Below is a small trained network, with its code and all its weights. Each question gives an input and a target symbol and asks what happens when units are switched off, that is, made to give their printed mean instead of their output.

import numpy as np


def w(rows, s, z=0):
    codes = np.array(rows[::2]) - 128.0
    scale = np.full(codes.shape[1], s)
    scale[-1] = z or s
    return codes * scale


def f(y):
    return np.maximum(y, 0)


def softmax(a):
    e = np.exp(a - a.max(-1, keepdims=True))
    return e / e.sum(-1, keepdims=True)


def log_softmax(a):
    a = a - a.max(-1, keepdims=True)
    return a - np.log(np.exp(a).sum(-1, keepdims=True))


def net(x, mask):
    ids = ['Ξεζλμστ'.index(c) for c in x.split()]
    T = len(ids)
    res = E[ids] + P[:T]
    r = res
    for j in range(2):
        rows = slice(4 * j, 4 * j + 4)
        q, k, v = (r @ M[0][rows].T for M in (Q, K, V))
        z = softmax(np.where(np.tri(T) > 0, q @ k.T / 4**0.5, -1e9)) @ v
        o = O[0][rows]
        res = res + np.where(mask[j], z, o[:, -1]) @ o[:, :-1]
    y = f(res @ A[0][:, :-1].T + A[0][:, -1])
    res = res + np.where(mask[2:6], y, B[0][:, -1]) @ B[0][:, :-1]
    return log_softmax(res[-1] @ U[:, :-1].T + U[:, -1])


Q, K, V, O, A, B = {}, {}, {}, {}, {}, {}
E = w([
[125,73,133,238,168,71],'Ξ',
[139,37,129,173,72,92],'ε',
[35,97,86,173,147,195],'ζ',
[3,107,181,131,104,55],'λ',
[70,79,78,101,65,116],'μ',
[173,168,207,79,193,200],'σ',
[144,148,85,48,205,34],'τ',
],0.0067)
P = w([
[99,251,98,220,41,115],'0',
[114,154,120,125,112,146],'1',
[86,106,81,98,144,151],'2',
[93,63,92,59,193,162],'3',
[105,36,131,41,215,167],'4',
[104,10,161,26,255,156],'5',
],0.0051)
Q[0] = w([
[192,219,199,149,76,125],'head 0',
[113,174,89,173,97,108],'head 0',
[155,185,125,143,107,121],'head 0',
[143,9,192,10,253,185],'head 0',
[228,184,171,131,143,175],'head 1',
[125,122,77,61,132,113],'head 1',
[122,37,157,149,129,200],'head 1',
[164,119,177,53,214,108],'head 1',
],0.032)
K[0] = w([
[81,77,145,197,83,200],'head 0',
[129,189,104,157,99,89],'head 0',
[124,118,146,168,103,134],'head 0',
[117,21,165,51,252,204],'head 0',
[115,85,148,248,151,113],'head 1',
[144,134,137,105,188,103],'head 1',
[34,76,118,76,121,121],'head 1',
[142,13,116,131,182,131],'head 1',
],0.03)
V[0] = w([
[177,212,105,72,139,143],'head 0',
[137,147,117,121,155,95],'head 0',
[123,126,156,124,92,212],'head 0',
[164,182,134,101,143,141],'head 0',
[83,133,249,107,84,56],'head 1',
[184,89,164,228,155,117],'head 1',
[145,106,142,110,26,221],'head 1',
[236,76,99,91,65,68],'head 1',
],0.02)
O[0] = w([
[108,48,114,195,153,61,140],'head 0',
[114,140,100,160,125,119,164],'head 0',
[131,65,165,67,125,106,79],'head 0',
[108,85,106,152,133,98,142],'head 0',
[26,82,127,80,188,178,123],'head 1',
[246,81,100,116,134,190,103],'head 1',
[122,113,124,17,78,76,2],'head 1',
[125,178,8,104,116,121,51],'head 1',
],0.015,0.0059)
A[0] = w([
[119,44,131,97,107,93,7],'neuron 0',
[88,243,98,20,101,41,20],'neuron 1',
[168,200,186,71,59,96,42],'neuron 2',
[132,187,9,37,95,143,39],'neuron 3',
],0.013,0.0019)
B[0] = w([
[209,79,119,85,146,144,254],'neuron 0',
[103,39,27,118,35,232,214],'neuron 1',
[132,168,170,161,39,33,222],'neuron 2',
[153,231,139,67,246,2,197],'neuron 3',
],0.0099,0.0088)
U = w([
[222,209,94,131,78,253,167],'Ξ',
[139,224,94,67,153,75,29],'ε',
[133,184,196,123,48,67,4],'ζ',
[18,199,211,48,134,189,165],'λ',
[73,135,74,98,19,154,144],'μ',
[145,6,102,105,126,77,221],'σ',
[37,156,69,215,135,56,183],'τ',
],0.0027,0.0024)

Each question gives the input, a string of symbols that net reads in full, and the target symbol t.
The units are the heads (4 rows each of Q, K, V and O) and the neurons (one row each of A and B). Each row of codes is followed by its name. A weight is (code - 128) times the scale printed after its matrix; where a second scale follows, it is the last column's (O, A, B and U).
mask holds one flag per unit, heads first, then neurons. A switched-off unit (its flag False) gives its mean, the last column of its rows in O or B, instead of its output. The means were averaged over made-up inputs and are rounded, as every weight is.
A unit's drop is (log p(t) with every unit on - log p(t) with that unit switched off) / (log p(t) with every unit on - log p(t) with every unit switched off).
The circuit of an input: a set's keep is (log p(t) with only the set's units on - log p(t) with every unit switched off) / (log p(t) with every unit on - log p(t) with every unit switched off). Starting from all 6 units, units are removed one at a time, each time the one whose removal leaves the highest keep (on an exact tie, the one counted first), for as long as the keep stays at least 0.8.
units of the circuit, in order: the units of the circuit, biggest drop first
unit that matters most: the unit with the biggest drop
which heads matter: for each layer, one digit per head in row order, 1 if its drop is at least 0.15 and else 0, layers parted by /
drop when u is switched off: that unit's drop, to one decimal
input Ξ τ ε Ξ ζ, target ζ: units of the circuit, in order : (head 1; head 0; neuron 2)
input ε Ξ Ξ μ ε, target μ: units of the circuit, in order : (neuron 1; head 1)
input ζ Ξ μ Ξ λ, target μ: units of the circuit, in order : (neuron 1; head 1; head 0)
input σ μ μ Ξ, target μ: which heads matter : 01
input ε Ξ Ξ, target ε: which heads matter : 11
input Ξ μ τ Ξ τ μ, target τ: units of the circuit, in order : (head 1; head 0)
input Ξ τ Ξ μ, target τ: units of the circuit, in order : (head 0; head 1)
input μ ζ Ξ Ξ, target ζ: units of the circuit, in order : (neuron 2; head 1; head 0)
input σ ζ σ, target σ: unit that matters most : head 0
input Ξ λ ζ, target λ: units of the circuit, in order : (head 1; head 0)
input σ τ Ξ Ξ Ξ ε, target ε: units of the circuit, in order : (neuron 3; head 1; head 0)
input σ Ξ Ξ ζ ε, target ζ: units of the circuit, in order : (head 1; neuron 2; head 0)
input τ Ξ ζ σ λ, target σ: units of the circuit, in order : (head 0; neuron 0)
input σ σ τ ζ, target τ: units of the circuit, in order : (head 1; head 0)
input ζ τ ε, target τ: units of the circuit, in order : (head 0; head 1)
input Ξ τ λ, target τ: units of the circuit, in order : (head 0; head 1)
input μ Ξ ε Ξ, target ε: unit that matters most : neuron 3
input τ Ξ Ξ Ξ σ ε, target σ: drop when neuron 0 is switched off : 0.2
input τ μ Ξ ζ Ξ ε, target ζ: drop when head 0 is switched off : 0.9
input Ξ Ξ Ξ, target Ξ: drop when head 0 is switched off : 0.3
input λ Ξ σ ζ ζ, target σ: drop when neuron 3 is switched off : 0.0
